Below is a small trained network, with its code and all its weights. Each question gives an input and a class and asks what happens when units are switched off, that is, made to give their printed mean instead of their output.

import numpy as np


def w(rows, s, z=0):
    codes = np.array(rows[::2]) - 128.0
    scale = np.full(codes.shape[1], s)
    scale[-1] = z or s
    return codes * scale


def norm(h):
    return h / np.sqrt((h * h).mean(-1, keepdims=True) + 1e-5)


def f(y):
    return y / 2 * (1 + np.tanh(0.7978845608 * (y + 0.044715 * y**3)))


def log_softmax(a):
    a = a - a.max(-1, keepdims=True)
    return a - np.log(np.exp(a).sum(-1, keepdims=True))


def net(x, mask):
    res = np.array(x, float).reshape(1, 8) / 4 @ E
    u = 0
    for l in range(3):
        y = f(norm(res) @ A[l][:, :-1].T + A[l][:, -1])
        res = res + np.where(mask[u : u + 7], y, B[l][:, -1]) @ B[l][:, :-1]
        u += 7
    return log_softmax(norm(res)[-1] @ U[:, :-1].T + U[:, -1])


A, B = {}, {}
E = w([
[126,127,127,130,121,130,123,129,127],'x0',
[127,133,129,130,129,128,128,128,127],'x1',
[155,118,145,132,71,129,190,125,217],'x2',
[129,127,132,125,130,131,129,127,128],'x3',
[156,145,147,39,136,116,62,253,157],'x4',
[129,124,131,128,125,132,125,126,127],'x5',
[49,74,162,55,113,26,130,104,142],'x6',
[128,129,129,133,127,126,124,129,129],'x7',
],0.0042)
A[0] = w([
[117,107,144,44,120,53,88,145,145,7],'L0N0',
[169,180,69,202,160,163,151,41,103,103],'L0N1',
[116,94,150,146,144,156,119,151,100,175],'L0N2',
[155,125,132,223,112,194,163,81,106,133],'L0N3',
[173,158,122,133,142,119,103,190,107,218],'L0N4',
[127,134,120,150,127,106,152,154,104,24],'L0N5',
[2,64,138,166,141,69,172,63,121,49],'L0N6',
],0.0041,0.0015)
B[0] = w([
[24,111,197,217,173,237,171,115,105,176],'L0N0',
[11,46,235,73,131,109,129,236,97,251],'L0N1',
[126,170,114,108,143,102,81,110,112,147],'L0N2',
[25,74,174,80,181,105,154,168,167,241],'L0N3',
[96,132,69,205,134,128,73,37,148,197],'L0N4',
[141,92,101,115,129,158,110,174,140,107],'L0N5',
[253,238,153,78,55,120,102,112,36,222],'L0N6',
],0.0033,0.0031)
A[1] = w([
[212,192,91,165,146,182,62,191,168,89],'L1N0',
[172,101,106,233,157,208,195,81,80,122],'L1N1',
[83,111,147,23,145,56,83,159,170,102],'L1N2',
[87,57,233,99,109,91,212,119,146,104],'L1N3',
[102,76,138,96,157,138,59,106,63,162],'L1N4',
[176,155,154,82,145,159,183,147,146,143],'L1N5',
[253,153,73,136,80,155,159,175,251,3],'L1N6',
],0.004,0.0032)
B[1] = w([
[184,49,141,87,113,126,104,74,128,213],'L1N0',
[76,165,98,119,136,96,107,193,166,172],'L1N1',
[91,125,103,224,139,172,172,137,116,173],'L1N2',
[162,129,27,135,130,191,94,130,163,251],'L1N3',
[128,178,122,135,167,123,145,143,90,226],'L1N4',
[95,102,135,162,77,100,133,117,147,147],'L1N5',
[110,148,254,205,101,131,134,176,1,180],'L1N6',
],0.0052,0.0029)
A[2] = w([
[81,102,131,147,223,161,93,134,81,129],'L2N0',
[95,184,175,182,93,94,169,170,158,91],'L2N1',
[206,124,61,56,180,126,59,110,125,4],'L2N2',
[99,117,123,127,136,159,143,170,254,86],'L2N3',
[195,128,118,124,73,110,163,67,177,59],'L2N4',
[72,161,137,168,166,143,158,178,117,135],'L2N5',
[149,177,108,91,174,75,81,97,92,70],'L2N6',
],0.0062,0.0019)
B[2] = w([
[167,166,163,92,176,83,88,168,204,253],'L2N0',
[117,112,56,85,179,150,112,84,137,156],'L2N1',
[152,152,3,35,117,195,193,24,159,166],'L2N2',
[111,95,68,187,55,182,194,42,37,202],'L2N3',
[128,101,180,79,214,44,75,172,213,156],'L2N4',
[115,154,93,153,142,77,102,178,178,214],'L2N5',
[103,94,115,175,50,183,202,91,61,175],'L2N6',
],0.0058,0.0051)
U = w([
[82,194,118,144,218,86,82,230,156,223],'0',
[66,74,64,205,81,174,187,120,158,180],'1',
[115,168,163,117,98,86,159,70,10,140],'2',
[150,85,174,49,125,33,135,80,232,57],'3',
[210,160,58,21,159,191,98,88,150,6],'4',
[203,89,248,159,77,175,94,185,113,72],'5',
],0.012,0.0017)

Each question gives the input, the list of numbers given to net, and the class t.
The units are the neurons (one row each of A and B). Each row of codes is followed by its name. A weight is (code - 128) times the scale printed after its matrix; where a second scale follows, it is the last column's (A, B and U).
mask holds one flag per neuron, layer by layer. A switched-off neuron (its flag False) gives its mean, the last column of its row in B, instead of its output. The means were averaged over made-up inputs and are rounded, as every weight is.
A unit's drop is (log p(t) with every unit on - log p(t) with that unit switched off) / (log p(t) with every unit on - log p(t) with every unit switched off).
The circuit of an input: a set's keep is (log p(t) with only the set's units on - log p(t) with every unit switched off) / (log p(t) with every unit on - log p(t) with every unit switched off). Starting from the 12 units with the biggest drops (on a tie, the unit counted first), units are removed one at a time, each time the one whose removal leaves the highest keep (on an exact tie, the one counted first), for as long as the keep stays at least 0.8.
circuit, biggest first: the units of the circuit, biggest drop first
unit that matters most: the unit with the biggest drop
top k neurons: the k neurons with the biggest drops, biggest first
k most important neurons of layer l: the k neurons of layer l with the biggest drops, biggest first
drop of u: that unit's drop, to one decimal
input [7,6,-5,-5,1,-2,0,7], class 4: circuit, biggest first -> (L0N1; L2N2)
input [8,-5,2,3,-4,3,1,8], class 3: unit that matters most -> L0N6
input [2,6,3,7,1,8,-6,-7], class 5: top 3 neurons -> (L0N0; L1N0; L1N6)
input [4,5,1,-6,-2,-8,2,-5], class 3: top 2 neurons -> (L2N4; L1N6)
input [-1,-8,-4,-4,6,3,0,7], class 4: top 4 neurons -> (L0N1; L0N3; L2N2; L1N6)
input [-3,2,4,-3,1,-3,7,-1], class 1: top 4 neurons -> (L0N0; L2N3; L1N2; L1N3)
input [4,0,0,-8,0,-4,7,-2], class 2: top 3 neurons -> (L0N6; L0N1; L0N3)
input [8,-3,0,0,1,-2,7,-1], class 0: top 4 neurons -> (L1N2; L0N0; L2N3; L0N6)
input [-2,4,2,-1,1,6,-1,-1], class 5: circuit, biggest first -> (L1N6; L0N1)
input [2,-7,2,1,1,-6,8,-3], class 1: top 2 neurons -> (L0N0; L1N2)
input [5,3,1,5,1,0,8,1], class 1: top 2 neurons -> (L1N6; L0N0)
input [-5,0,4,1,1,-6,-5,-3], class 5: top 2 neurons -> (L0N0; L1N6)
input [-2,4,3,-1,6,-3,-5,7], class 5: top 2 neurons -> (L1N6; L1N0)
input [6,-6,4,5,4,0,-8,0], class 5: circuit, biggest first -> (L1N6)
input [7,-5,1,1,8,0,4,-8], class 1: top 2 neurons -> (L2N3; L1N6)
input [-4,2,3,-2,-8,-6,5,6], class 3: top 2 neurons -> (L2N4; L0N6)
input [-6,-1,8,8,-8,5,1,7], class 3: top 3 neurons -> (L2N4; L0N6; L0N0)
input [4,-6,8,-1,1,4,3,-4], class 1: 2 most important neurons of layer 1 -> (L1N0; L1N3)
input [7,5,-4,-8,8,6,-4,-1], class 4: drop of L2N2 -> 0.1
input [-4,2,-7,3,2,3,-1,5], class 4: unit that matters most -> L0N1
input [-6,6,4,-7,8,0,-3,2], class 5: drop of L1N6 -> 1.6
input [-1,-6,2,-8,7,3,3,1], class 1: drop of L2N3 -> 0.5
